Below are the code and all the weights of a small trained network. Each question names an input and a class and asks about switching units off, where a switched-off unit gives its printed mean instead of its output.

import numpy as np


def w(rows, s, z=0):
    codes = np.array(rows[::2]) - 128.0
    scale = np.full(codes.shape[1], s)
    scale[-1] = z or s
    return codes * scale


def f(y):
    return np.maximum(y, 0)


def log_softmax(a):
    a = a - a.max(-1, keepdims=True)
    return a - np.log(np.exp(a).sum(-1, keepdims=True))


def net(x, mask):
    res = np.array(x, float).reshape(1, 7) / 4 @ E
    y = f(res @ A[0][:, :-1].T + A[0][:, -1])
    res = res + np.where(mask, y, B[0][:, -1]) @ B[0][:, :-1]
    return log_softmax(res[-1] @ U[:, :-1].T + U[:, -1])


A, B = {}, {}
E = w([
[188,128,81,63,16,100,160,121,229,179,50],'x0',
[196,196,185,210,95,89,160,124,173,38,83],'x1',
[158,151,186,50,59,151,51,123,141,104,103],'x2',
[165,115,192,65,233,132,106,83,182,93,103],'x3',
[187,137,88,162,183,62,108,204,127,183,108],'x4',
[167,134,146,176,122,159,2,35,139,165,224],'x5',
[97,237,37,73,153,88,103,153,117,80,138],'x6',
],0.0081)
A[0] = w([
[50,138,179,178,170,147,159,119,76,34,163,160],'neuron 1',
[111,102,109,179,190,47,153,188,126,138,120,167],'neuron 2',
[100,166,97,125,171,138,151,100,81,141,190,200],'neuron 3',
[128,189,110,90,160,101,140,118,182,99,123,204],'neuron 4',
[143,79,195,128,154,168,59,103,255,104,115,200],'neuron 5',
[108,150,121,75,90,181,114,175,44,158,117,223],'neuron 6',
[114,49,140,151,45,182,156,112,199,143,147,252],'neuron 7',
[145,97,101,156,104,134,99,72,120,152,141,195],'neuron 8',
[143,137,93,154,209,115,196,202,121,114,115,189],'neuron 9',
[195,207,135,150,109,97,159,139,148,137,72,240],'neuron 10',
[159,161,107,108,183,150,31,115,146,143,86,182],'neuron 11',
[85,174,72,111,155,153,90,102,66,143,223,174],'neuron 12',
],0.0081,0.0024)
B[0] = w([
[73,105,229,130,104,159,67,205,161,99,88,223],'neuron 1',
[150,84,2,184,135,105,111,116,143,137,63,217],'neuron 2',
[79,168,137,111,128,108,32,165,113,175,94,200],'neuron 3',
[120,131,57,57,150,127,138,181,226,121,182,213],'neuron 4',
[139,96,168,97,154,78,171,99,175,125,120,254],'neuron 5',
[152,192,113,116,136,131,163,120,52,91,81,208],'neuron 6',
[181,86,165,109,97,191,213,102,100,156,118,248],'neuron 7',
[141,134,159,115,84,67,138,131,166,170,147,198],'neuron 8',
[182,101,58,168,138,122,47,177,166,131,123,229],'neuron 9',
[111,106,113,141,79,103,179,124,110,115,191,248],'neuron 10',
[175,199,136,101,176,124,138,83,149,94,144,210],'neuron 11',
[81,144,155,90,211,79,119,169,74,195,107,237],'neuron 12',
],0.0081,0.0087)
U = w([
[130,179,89,77,112,75,152,179,200,80,178,149],'0',
[121,26,73,234,156,83,110,144,171,109,101,155],'1',
[131,136,118,107,90,139,185,139,48,90,87,153],'2',
[87,211,125,113,203,54,97,122,73,186,120,86],'3',
[105,84,254,140,151,152,69,191,162,79,88,5],'4',
[205,47,215,102,100,122,198,88,188,221,157,221],'5',
[166,132,190,77,253,59,102,8,223,66,129,66],'6',
],0.0075,0.0013)

Each question gives the input, the list of numbers given to net, and the class t.
The units are the neurons (one row each of A and B). Each row of codes is followed by its name. A weight is (code - 128) times the scale printed after its matrix; where a second scale follows, it is the last column's (A, B and U).
mask holds one flag per neuron, in row order. A switched-off neuron (its flag False) gives its mean, the last column of its row in B, instead of its output. The means were averaged over made-up inputs and are rounded, as every weight is.
A unit's drop is (log p(t) with every unit on - log p(t) with that unit switched off) / (log p(t) with every unit on - log p(t) with every unit switched off).
The circuit of an input: a set's keep is (log p(t) with only the set's units on - log p(t) with every unit switched off) / (log p(t) with every unit on - log p(t) with every unit switched off). Starting from all 12 units, units are removed one at a time, each time the one whose removal leaves the highest keep (on an exact tie, the one counted first), for as long as the keep stays at least 0.8.
circuit, biggest first: the units of the circuit, biggest drop first
most important unit: the unit with the biggest drop
k most important neurons: the k neurons with the biggest drops, biggest first
drop of u: that unit's drop, to one decimal
input [7,6,5,7,5,-7,0], class 0: most important unit	neuron 10
input [-1,-8,3,3,0,-5,-1], class 3: circuit, biggest first	(neuron 7; neuron 6)
input [-1,-1,-6,-7,-3,-5,5], class 1: 2 most important neurons	(neuron 9; neuron 2)
input [6,-1,-4,-7,2,-5,2], class 1: circuit, biggest first	(neuron 2; neuron 9)
input [8,-6,8,-3,6,-7,-3], class 2: 2 most important neurons	(neuron 6; neuron 5)
input [0,0,1,-7,3,-2,-5], class 2: 3 most important neurons	(neuron 5; neuron 6; neuron 4)
input [4,-3,-6,-4,-1,-6,1], class 1: circuit, biggest first	(neuron 9; neuron 2)
input [-4,4,-4,7,0,1,-6], class 4: 2 most important neurons	(neuron 1; neuron 11)
input [7,-5,6,8,2,-5,-1], class 6: 2 most important neurons	(neuron 11; neuron 5)
input [4,-3,1,-6,1,-6,-5], class 2: circuit, biggest first	(neuron 6; neuron 5)
input [0,0,4,-7,6,-8,-7], class 1: 4 most important neurons	(neuron 2; neuron 9; neuron 11; neuron 12)
input [-3,-5,-3,-4,-3,5,-4], class 3: 3 most important neurons	(neuron 12; neuron 3; neuron 5)
input [-4,0,-7,1,-3,-2,4], class 4: 2 most important neurons	(neuron 1; neuron 3)
input [-6,8,-3,2,2,8,-2], class 4: most important unit	neuron 1
input [3,6,-8,-2,-2,-6,4], class 1: 2 most important neurons	(neuron 2; neuron 9)
input [3,4,3,7,1,-5,2], class 0: 2 most important neurons	(neuron 4; neuron 10)
input [6,-3,4,1,4,7,3], class 6: drop of neuron 8	0.0
input [-4,7,-7,-6,-7,-6,8], class 1: drop of neuron 9	0.5
input [-2,-7,-8,-2,-2,4,-1], class 3: drop of neuron 12	0.1
input [1,-3,-3,-1,3,-1,-1], class 1: most important unit	neuron 2
